The symbols move the states like this.
Z813: !>Z78, ^>Z887, §>Z957, @>Z991, +>Z491, *>Z537
Z78: !>Z346, ^>Z534, §>Z887, @>Z211, +>Z976, *>Z990
Z976: !>Z226, ^>Z537, §>Z726, @>Z78, +>Z188, *>Z211
Z162: !>Z992, ^>Z45, §>Z188, @>Z401, +>Z346, *>Z413
Z936: !>Z637, ^>Z694, §>Z373, @>Z21, +>Z487, *>Z739
Z253: !>Z910, ^>Z191, §>Z21, @>Z605, +>Z580, *>Z86
Z674: !>Z626, ^>Z86, §>Z637, @>Z910, +>Z952, *>Z163
Z966: !>Z68, ^>Z674, §>Z580, @>Z586, +>Z163, *>Z773
Z539: !>Z413, ^>Z78, §>Z813, @>Z45, +>Z990, *>Z226
Z511: !>Z468, ^>Z992, §>Z162, @>Z506, +>Z115, *>Z961
Z401: !>Z403, ^>Z226, §>Z976, @>Z413, +>Z162, *>Z607
Z49: !>Z138, ^>Z179, §>Z586, @>Z528, +>Z957, *>Z336
Z586: !>Z179, ^>Z910, §>Z253, @>Z773, +>Z966, *>Z626
Z68: !>Z336, ^>Z626, §>Z674, @>Z179, +>Z967, *>Z111
Z413: !>Z115, ^>Z346, §>Z78, @>Z607, +>Z401, *>Z807
Z887: !>Z534, ^>Z336, §>Z68, @>Z138, +>Z726, *>Z491
Z403: !>Z308, ^>Z807, §>Z226, @>Z115, +>Z992, *>Z511
Z694: !>Z98, ^>Z374, §>Z308, @>Z619, +>Z659, *>Z487
Z191: !>Z460, ^>Z691, §>Z619, @>Z215, +>Z637, *>Z580
Z486: !>Z991, ^>Z49, §>Z167, @>Z726, +>Z336, *>Z887
Z179: !>Z486, ^>Z167, §>Z910, @>Z111, +>Z68, *>Z957
Z534: !>Z539, ^>Z813, §>Z336, @>Z188, +>Z537, *>Z976
Z580: !>Z674, ^>Z637, §>Z936, @>Z253, +>Z215, *>Z605
Z537: !>Z990, ^>Z491, §>Z528, @>Z534, +>Z991, *>Z188
Z336: !>Z813, ^>Z957, §>Z626, @>Z486, +>Z528, *>Z726
Z308: !>Z374, ^>Z506, §>Z807, @>Z618, +>Z551, *>Z468
Z45: !>Z607, ^>Z211, §>Z991, @>Z226, +>Z539, *>Z346
Z626: !>Z957, ^>Z966, §>Z86, @>Z167, +>Z773, *>Z967
Z188: !>Z45, ^>Z991, §>Z486, @>Z976, +>Z534, *>Z78
Z374: !>Z936, ^>Z373, §>Z506, @>Z464, +>Z748, *>Z659
Z111: !>Z726, ^>Z967, §>Z163, @>Z957, +>Z179, *>Z49
Z528: !>Z491, ^>Z111, §>Z773, @>Z336, +>Z49, *>Z486
Z961: !>Z662, ^>Z115, §>Z413, @>Z551, +>Z506, *>Z308
Z460: !>Z586, ^>Z253, §>Z691, @>Z952, +>Z86, *>Z674
Z637: !>Z86, ^>Z98, §>Z694, @>Z191, +>Z369, *>Z215
Z991: !>Z211, ^>Z138, §>Z49, @>Z537, +>Z813, *>Z534
Z551: !>Z748, ^>Z511, §>Z607, @>Z308, +>Z961, *>Z618
Z21: !>Z191, ^>Z619, §>Z662, @>Z739, +>Z936, *>Z98
Z98: !>Z580, ^>Z936, §>Z374, @>Z691, +>Z739, *>Z369
Z607: !>Z511, ^>Z162, §>Z211, @>Z807, +>Z413, *>Z154
Z910: !>Z167, ^>Z460, §>Z191, @>Z163, +>Z674, *>Z966
Z138: !>Z188, ^>Z486, §>Z179, @>Z491, +>Z887, *>Z813
Z619: !>Z691, ^>Z464, §>Z618, @>Z487, +>Z694, *>Z936
Z487: !>Z369, ^>Z659, §>Z468, @>Z936, +>Z619, *>Z21
Z773: !>Z111, ^>Z163, §>Z605, @>Z626, +>Z586, *>Z167
Z659: !>Z739, ^>Z748, §>Z551, @>Z694, +>Z464, *>Z619
Z346: !>Z154, ^>Z539, §>Z534, @>Z162, +>Z226, *>Z401
Z468: !>Z659, ^>Z551, §>Z992, @>Z373, +>Z618, *>Z662
Z167: !>Z49, ^>Z586, §>Z460, @>Z967, +>Z626, *>Z68
Z115: !>Z618, ^>Z154, §>Z346, @>Z511, +>Z403, *>Z506
Z992: !>Z551, ^>Z607, §>Z45, @>Z403, +>Z154, *>Z115
Z618: !>Z464, ^>Z961, §>Z154, @>Z468, +>Z308, *>Z373
Z369: !>Z605, ^>Z739, §>Z659, @>Z637, +>Z691, *>Z191
Z691: !>Z253, ^>Z21, §>Z464, @>Z369, +>Z98, *>Z637
Z952: !>Z773, ^>Z605, §>Z369, @>Z674, +>Z460, *>Z910
Z990: !>Z401, ^>Z976, §>Z491, @>Z539, +>Z211, *>Z45
Z491: !>Z976, ^>Z726, §>Z111, @>Z813, +>Z138, *>Z991
Z215: !>Z952, ^>Z369, §>Z487, @>Z580, +>Z191, *>Z253
Z726: !>Z537, ^>Z528, §>Z967, @>Z887, +>Z486, *>Z138
Z957: !>Z887, ^>Z68, §>Z966, @>Z49, +>Z111, *>Z528
Z748: !>Z487, ^>Z468, §>Z511, @>Z374, +>Z662, *>Z464
Z807: !>Z506, ^>Z401, §>Z990, @>Z154, +>Z607, *>Z992
Z373: !>Z694, ^>Z308, §>Z403, @>Z662, +>Z468, *>Z748
Z967: !>Z528, ^>Z773, §>Z952, @>Z68, +>Z167, *>Z179
Z86: !>Z966, ^>Z580, §>Z98, @>Z460, +>Z605, *>Z952
Z154: !>Z961, ^>Z413, §>Z539, @>Z992, +>Z807, *>Z403
Z464: !>Z21, ^>Z662, §>Z961, @>Z659, +>Z374, *>Z694
Z605: !>Z163, ^>Z215, §>Z739, @>Z86, +>Z253, *>Z460
Z226: !>Z807, ^>Z990, §>Z537, @>Z346, +>Z45, *>Z162
Z506: !>Z373, ^>Z403, §>Z401, @>Z961, +>Z511, *>Z551
Z739: !>Z215, ^>Z487, §>Z748, @>Z98, +>Z21, *>Z691
Z163: !>Z967, ^>Z952, §>Z215, @>Z966, +>Z910, *>Z586
Z211: !>Z162, ^>Z188, §>Z138, @>Z990, +>Z78, *>Z539
Z662: !>Z619, ^>Z618, §>Z115, @>Z748, +>Z373, *>Z374

The rows follow the links: the fewer symbols apart two states are, the more alike their rows tend to be.

Each row is also shifted at random along 2 hidden directions that mean nothing.

The rows of 74 states, shuffled:
Each row is one state's numbers.
row 1: [ -12  104  115 -140  -83  270  271  296   44  -37  568  406  248  -19  -24 -144 -297   66 -246  107 -476 -336 -131   -9 -339  538 -182 -356  146  329   55  372 -341  205   70 -278]
row 2: [-613  -60 -225 -425 -378  242  138  -86 -110 -238  -40  -22    2   23 -227    9 -259  -67   13   69  -63 -226  -81  181  -31 -212   83  155  -41 -184   25 -128 -200 -129 -367   88]
row 3: [ 150   26  -60 -334 -275  332  242  131  -46 -163  375  300  178  -11 -127  -86 -350   41 -146  119 -360 -358 -116   76 -232  277  -61 -123   51  121   42  213 -348   58 -165 -111]
row 4: [-508  -95 -268 -413 -383  194   64 -181 -127 -240 -232 -148  -57   23 -248   33 -202 -112   89   56   67 -149  -57  211   63 -397  155  277  -66 -309   18 -274 -124 -195 -403  192]
row 5: [  71   28 -121  -18 -131   93 -140 -239  -66  -18  320  550  -99    8  165  211   96  433   95  -35   -2 -161  381  -37  181  340   34  258 -290  222 -256  492   80 -301 -327   93]
row 6: [-645   48  138  391  307 -228 -211  -51   75  215   56  147  -84  -31  268   96  302  213   52  -89  130  189  225 -169  118  243  -42   15  -72  197 -119  247  254  -34  181  -38]
row 7: [ 387  -18    3  277  189 -232 -252 -181    7  123 -237 -100 -179    8  139  127  298   96  163 -112  290  249  197  -71  237 -139   67  189 -129  -45  -96  -40  310 -132   28  120]
row 8: [-438   75  251  293  308 -117   23  216  120  170  203   96  110  -29  147  -76   80   15 -133   -8 -128   60  -44 -150 -125  319 -150 -297  119  237   29  177   24  207  368 -205]
row 9: [-340  -27 -216 -109 -198   71 -144 -299 -109  -64   65  298 -144   15   53  206   65  302  147  -27  109  -87  320   46  232   63  111  349 -264   23 -193  239   91 -323 -372  181]
row 10: [-1035    82   213   235   241   -65    39   212    98   137   236   115    99   -28   126   -79    47    15  -125    -6  -159    40   -56  -127  -141   302  -119  -272   101   234    35   184    -8   207   308  -192]
row 11: [ -49   42  178  395  345 -247 -196   19   77  209  -18   -3  -56  -27  213   49  270   93   29  -95  125  229  131 -169   94  150  -53  -60  -15  141  -64  106  257   41  276  -45]
row 12: [ 412  -40  205  321  387 -346  -58  158  106  144 -567 -722  -27  -17  -28 -154  203 -439   21  -53  262  450 -280  -44   -9 -489  -13 -201  234 -278  220 -580  212  266  461  -20]
row 13: [-823  -25   11 -176  -71   69  185  159   12  -92 -196 -347   95    4 -211 -161 -198 -344  -82   67  -83  -22 -316  117 -188 -277  -15 -150  189 -195  200 -352 -193  187   81  -56]
row 14: [ 217   21   45 -236 -137  183  265  223   21 -125  125  -49  186    1 -153 -177 -295 -189 -157   89 -256 -172 -273   80 -247   34  -68 -233  165  -26  168  -95 -294  197   61 -150]
row 15: [-1624   -82  -155  -336  -254   119   146    12   -56  -190  -322  -386    31    12  -283  -113  -226  -328     3    75    11   -47  -265   196   -85  -470    89    42    99  -348   161  -462  -175    34  -151    79]
row 16: [ -12  -74 -102  146  101 -266 -242 -286  -32   53 -498 -332 -230   14   38  146  284  -28  256  -98  427  301  161   10  307 -453  161  333 -147 -288  -75 -310  335 -201  -89  264]
row 17: [ 485   26 -180 -278 -314  285   39 -135  -96 -131  487  605   17   -6    0  127 -165  374  -15   41 -217 -367  235   23   16  413   -9  162 -184  239 -170  492 -168 -229 -389    3]
row 18: [-331  -22   94  -95   18    7  184  224   35  -51 -212 -431   99   -5 -203 -193 -159 -391 -107   56  -55   71 -360   81 -190 -287  -30 -236  236 -200  227 -401 -152  266  214  -83]
row 19: [-291   -4 -180  -53 -153   66 -149 -305  -95  -38  147  396 -126    1   82  225   90  370  143  -39   85 -116  346    7  221  161   91  328 -279   82 -221  318  113 -327 -373  146]
row 20: [ 256   25  232  399  382 -273 -110  117  108  206 -142 -207  -11  -21  144  -45  222  -99   -4  -72  112  276  -54 -153    3   -2  -63 -181   94   40   44  -86  208  174  400  -82]
row 21: [ 103  -52 -149   32  -26 -118 -219 -283  -50   14 -247  -52 -192   13   48  169  205  124  207  -82  292  132  219   16  278 -244  144  341 -187 -137 -116  -72  229 -268 -214  227]
row 22: [ 103  -11  159  375  374 -343 -183   -2   90  188 -427 -466 -113  -11   93  -24  311 -204   94  -88  306  406  -31  -96  121 -329   27  -36   65 -172   58 -355  303   93  329   39]
row 23: [-718   36  -68 -306 -258  284  213  125  -33 -169  307  221  143    7 -142  -78 -305  -26 -153  105 -296 -289 -136   79 -205  191  -58 -113   62   80   46  144 -309   68 -128 -120]
row 24: [ 308  -15 -103   87    3  -84 -203 -248  -49   38  -26  178 -164   10  118  173  192  238  140  -71  193   63  278  -32  248   48   89  265 -206   52 -177  160  195 -240 -165  149]
row 25: [-567  -10 -247 -325 -367  246   15 -202 -129 -162  270  439  -41   37  -54  145 -151  272   46   27  -93 -311  212   97   83  172   66  254 -201   78 -158  312 -122 -265 -462  104]
row 26: [ 748   12   66  305  218 -198 -222 -128   33  150  -55   62 -127    1  190  104  278  156  101  -96  172  188  222 -112  172   72   13  111 -110   83 -100  113  270  -81   97   60]
row 27: [ 216   45  136  359  267 -183 -218  -76   49  188  146  241  -92    1  275  116  305  267   34  -89   93  134  269 -174  148  302  -44   34 -119  252 -151  318  245  -71  147  -29]
row 28: [ 725   34  147  -71   35   88  249  326   64  -21   51 -191  207   -3 -125 -230 -229 -276 -201   73 -220  -60 -347   12 -306   13 -120 -368  261   -8  205 -171 -261  324  254 -185]
row 29: [-265   28  163   30  112    1  160  263   64   28    6 -204  144  -17  -67 -170 -103 -251 -155   45 -158   15 -261   -4 -204   -4 -110 -313  225   10  172 -139 -143  279  288 -165]
row 30: [ 764  -15   59 -219  -72  108  265  252    1  -98 -124 -344  154   -7 -242 -215 -276 -389 -159  111 -172  -39 -393  116 -251 -216  -56 -272  256 -155  241 -342 -265  270  162 -110]
row 31: [-814  -59 -282 -391 -394  244   47 -217 -149 -219   32  157  -49   21 -146   96 -170  104   90   49   -1 -222  103  148   87 -118  112  299 -159 -120  -76   34 -124 -247 -474  152]
row 32: [-1187   -83  -161  -375  -273   142   186    12   -80  -214  -314  -361    36    11  -303  -119  -262  -310     4    61    14   -75  -268   183   -78  -464    90    49    97  -353   163  -445  -212    29  -192    97]
row 33: [-200  -32 -239 -200 -265  138  -90 -267 -123 -111  120  330 -110   12    4  180  -16  282  122    5   54 -171  260   57  166   74  100  343 -251   31 -179  241   16 -304 -420  150]
row 34: [  17   54  245  372  361 -216  -58  169   97  189  -14 -108   29  -27  156  -68  179  -67  -61  -49   21  230  -26 -150  -51  106 -101 -239  113  124   29   15  145  193  405 -129]
row 35: [ 398  -84 -235 -165 -190  -11 -115 -305 -112 -109 -340 -178 -161   38  -89  151   58   -4  203  -46  274   75  103  111  235 -399  180  378 -160 -293  -54 -230  121 -252 -314  260]
row 36: [-350  -84 -290 -383 -352  160   22 -237 -133 -210 -224 -106  -85   49 -200   79 -141  -37  128   38  107 -106   20  189  126 -381  165  317 -135 -277  -37 -223  -76 -229 -423  216]
row 37: [-545  -33 -191 -420 -375  276  169  -56 -101 -216  132  132   69   14 -169   -7 -289   17  -33   89 -156 -283  -42  149  -63  -26   39   94  -37  -79   20   30 -250  -94 -342   34]
row 38: [-576  -34 -172 -387 -344  298  176   -1  -93 -211  114   91   88    0 -205  -35 -305  -29  -57  102 -179 -280  -96  145  -98  -22   26   41    5  -77   46  -15 -264  -44 -284   11]
row 39: [ 239    3   96 -125   -9   62  221  269   41  -64  -95 -324  162   -8 -167 -210 -206 -363 -154   67 -157  -14 -369   58 -249 -167  -75 -277  237 -119  219 -305 -212  264  201 -132]
row 40: [ 612  -12  -18  238  127 -184 -226 -199   -1  119 -139   14 -167    9  140  143  266  155  154  -88  242  163  208  -74  231  -49   58  203 -141    4 -146   46  267 -172  -19  108]
row 41: [ 372  -52  -78  150   75 -167 -232 -247  -36   59 -260  -93 -201   27  104  157  246   82  196  -95  311  199  209  -15  262 -220  110  279 -144 -118 -100  -93  249 -202 -101  188]
row 42: [-1176   -91  -285  -438  -395   220    93  -168  -129  -238  -141   -71   -12    34  -239    46  -216   -48    65    63    17  -176   -45   201    32  -319   129   267   -76  -255    11  -192  -161  -188  -405   164]
row 43: [-638  -59 -162 -406 -331  215  183   -1  -78 -215  -70 -133   58   23 -264  -68 -294 -178  -15  103  -84 -182 -186  187  -90 -250   57   58   49 -221  100 -227 -248  -14 -236   45]
row 44: [ 256   30   79  329  224 -191 -226 -117   40  163   65  187 -125  -15  258  141  286  230   91 -115  155  134  272 -126  180  200    1  108 -146  170 -148  226  276 -103   88   33]
row 45: [-506   94  237  404  346 -153 -129   96  119  223  283  311   25  -24  302   45  236  252  -55  -64  -59   93  168 -218   -8  479 -126 -161   -8  368 -106  385  158   82  277 -128]
row 46: [ 945  115  304  224  273  -37  157  386  142  129  310   84  201  -31   79 -193  -63  -97 -238   51 -285  -14 -195 -131 -287  389 -196 -476  224  267  118  167 -129  354  429 -287]
row 47: [-1831   -22  -173  -374  -332   290   185    -6   -77  -187   219   199    81    21  -160   -24  -280    50   -74    90  -216  -298   -51   121  -114    96    10    41   -28     9    13   116  -259   -63  -275     0]
row 48: [-352   45  195  139  207  -68  103  264   89   76   40 -145  120  -51    1 -155  -19 -206 -137   24 -126   66 -216  -61 -194   70 -118 -325  201   70  128  -76  -77  255  339 -171]
row 49: [-540  -22 -247 -402 -387  275  109 -113 -119 -206  132  201    9   22 -165   51 -242   87   21   69 -108 -273   38  138  -12   -9   58  174 -110  -45  -50   95 -215 -178 -393   73]
row 50: [-495 -114 -304 -425 -371  143   45 -214 -136 -237 -346 -266  -82   52 -280   38 -170 -134  139   46  150  -84  -64  221  102 -521  189  316  -77 -404   36 -386  -85 -179 -412  224]
row 51: [ -23   52  146  384  325 -242 -214  -23   73  200  -35   45  -91  -10  235   84  299  131   57  -90  165  227  169 -161  134  122  -22   -5  -53  126  -87  153  275  -17  219  -19]
row 52: [-443   38  137   -9   79   39  176  255   79    3   50 -126  143  -14  -70 -174 -133 -191 -170   51 -173  -24 -255    0 -211   37  -85 -303  198   29  155 -103 -157  263  230 -155]
row 53: [  84  -46 -114  120   38 -147 -232 -280  -52   48 -294 -113 -207    3   83  173  231   96  203  -86  321  178  219  -16  301 -245  135  322 -170 -138 -130  -85  281 -243 -141  209]
row 54: [   8   52  246  385  358 -215  -77  141  107  214   49  -32   33  -38  194  -39  223    4  -58  -61    8  202    8 -147  -38  204  -93 -227   90  184    7   89  158  169  376 -128]
row 55: [ 462   79  136  388  304 -195 -198  -45   68  224  134  206  -63  -15  280  101  301  213   28  -96   72  144  238 -167  101  295  -52  -37  -86  240 -132  277  248  -25  192  -41]
row 56: [-216   11 -142   15 -104   21 -185 -276  -80   -2  164  394 -151   23  125  218  134  366  147  -46  102  -85  369  -27  231  183   69  314 -262  123 -218  333  140 -300 -301  139]
row 57: [-840  -10 -191 -378 -375  320  164  -21  -82 -214  251  273   72   14 -150    6 -274   75  -55   97 -210 -337  -31  123 -112  118   12   67  -39   21  -20  160 -269  -90 -313   -6]
row 58: [  58  -44 -232 -276 -327  180  -13 -240 -109 -148   89  232  -66   19  -77  113  -93  183   88   23    8 -182  160   96  113  -17  108  299 -173  -37 -137  123  -77 -267 -406  144]
row 59: [ 357   48  125  362  257 -169 -220  -65   47  199  193  289  -78   -8  290  141  283  300   50  -79   69   95  288 -163  152  339  -54   31 -118  273 -170  359  249  -85  121  -22]
row 60: [ 203  -30 -234 -267 -286  164  -32 -231 -102 -147   28  177  -93   13  -56  124  -67  173  100    9   44 -171  155  105  123  -51  107  301 -162  -58 -119   84  -40 -266 -397  168]
row 61: [-471  -39  157   67  168 -143   97  193   74   29 -422 -602   55  -12 -141 -180  -20 -467  -42    6   73  247 -347   47 -129 -431  -11 -229  254 -249  254 -545  -19  287  317  -42]
row 62: [ 554  -29 -213 -221 -258  150  -34 -224 -103 -126   51  213  -82    7  -40  125  -48  178   90   12   36 -143  164   90  124    0   86  269 -178  -28 -107  123  -28 -254 -372  128]
row 63: [-1134    11   149   368   322  -299  -202   -36    62   180  -199  -178   -98     5   179    43   312   -16    97   -98   236   300    77  -123   129   -70     2     0   -11   -12   -22   -71   283    29   249    14]
row 64: [-252   -5  208  229  295 -238   21  188   97  116 -367 -520   26   -8  -32 -160   91 -344  -45  -29  120  297 -259  -32  -77 -309  -45 -228  214 -165  191 -412   76  255  405  -69]
row 65: [-173   37  155  -43   56   57  189  275   68   -1   80 -119  168  -15  -79 -175 -162 -204 -172   59 -219  -58 -277   21 -256   66  -99 -314  211   44  168  -95 -193  285  248 -179]
row 66: [ 490   27  270  310  355 -220   18  230  134  157 -150 -333   67  -12   57 -135  104 -249  -85  -38   10  255 -200 -109 -110  -57  -98 -295  206    0  137 -206   82  278  451 -136]
row 67: [-628   67  223  326  321 -176  -40  166  114  175   83  -21   55  -30  148  -70  142  -27  -72  -37  -22  144   -6 -154  -61  191 -112 -218  102  166   21   99   93  182  356 -156]
row 68: [ 546  -12  -99   28  -53   -5 -155 -232  -55   23   79  259 -125   16  128  175  146  279  124  -60  121  -14  279  -24  203  114   64  256 -211   74 -183  231  151 -244 -203  121]
row 69: [ 564  -52 -206 -166 -199   71  -73 -260  -94  -98  -83   82 -110   30  -33  117    4  134  154   -7  116  -51  172   71  157 -137  111  305 -168 -111  -97    2   48 -242 -315  173]
row 70: [-629   28  -26 -268 -189  251  233  170  -23 -130  271  165  174   -9 -121 -113 -300  -34 -170   84 -289 -265 -159   65 -229  178  -70 -179  105   85   80   89 -309  120  -60 -129]
row 71: [1076   23   30  259  185 -176 -201 -130   15  133  -72   44 -129   -7  157  109  258  147  101  -66  193  167  210 -109  183   36   30  131 -116   70 -119   87  252  -98   52   79]
row 72: [ 514   54  169  404  316 -227 -193    6   77  212   62  119  -65  -25  247   67  294  167   25  -80  102  181  199 -170  110  229  -64  -42  -46  190  -93  195  258   -6  222  -40]
row 73: [ 397   63  273  209  264  -86  110  306  132  126  126  -68  162  -43   64 -161  -14 -147 -168    5 -173   70 -201  -90 -226  207 -138 -390  230  133  117    5  -57  321  415 -230]
row 74: [-119   32  185   72  160  -21  153  269   80   53   30 -179  152  -17  -48 -193  -86 -234 -143   45 -154   26 -264  -29 -237   29 -119 -339  239   33  170 -134 -125  304  309 -180]

Some states, each with its row:
Z491 row 50
Z773 row 68
Z506 row 29
Z966 row 24
Z167 row 5
Z486 row 17
Z138 row 31
Z976 row 57
Z154 row 39
Z619 row 54
Z807 row 13
Z468 row 73
Z528 row 60
Z346 row 15
Z637 row 72
Z215 row 27
Z511 row 52
Z813 row 4
Z98 row 11
Z78 row 38
Z586 row 21
Z179 row 35
Z369 row 51
Z659 row 12

Row, symbols taken left to right, then the row they reach:
row 8 !: row 20
row 40 @ *: row 53
row 64 + !: row 34
row 16 @ + @: row 41
row 58 ! §: row 33
row 37 * ! ^: row 47
row 44 § @ +: row 63
row 6 ! +: row 59
row 9 * ^: row 19
row 56 § @: row 71
row 69 ! @: row 36
row 70 ^ !: row 1
row 65 * @: row 74
row 49 @ @: row 2
row 55 * *: row 26
row 28 * !: row 46
row 42 ^ ^: row 25
row 30 + !: row 18
row 48 @ *: row 10
row 22 § @: row 66
row 32 @: row 23
row 61 § §: row 43
row 67 ! +: row 45

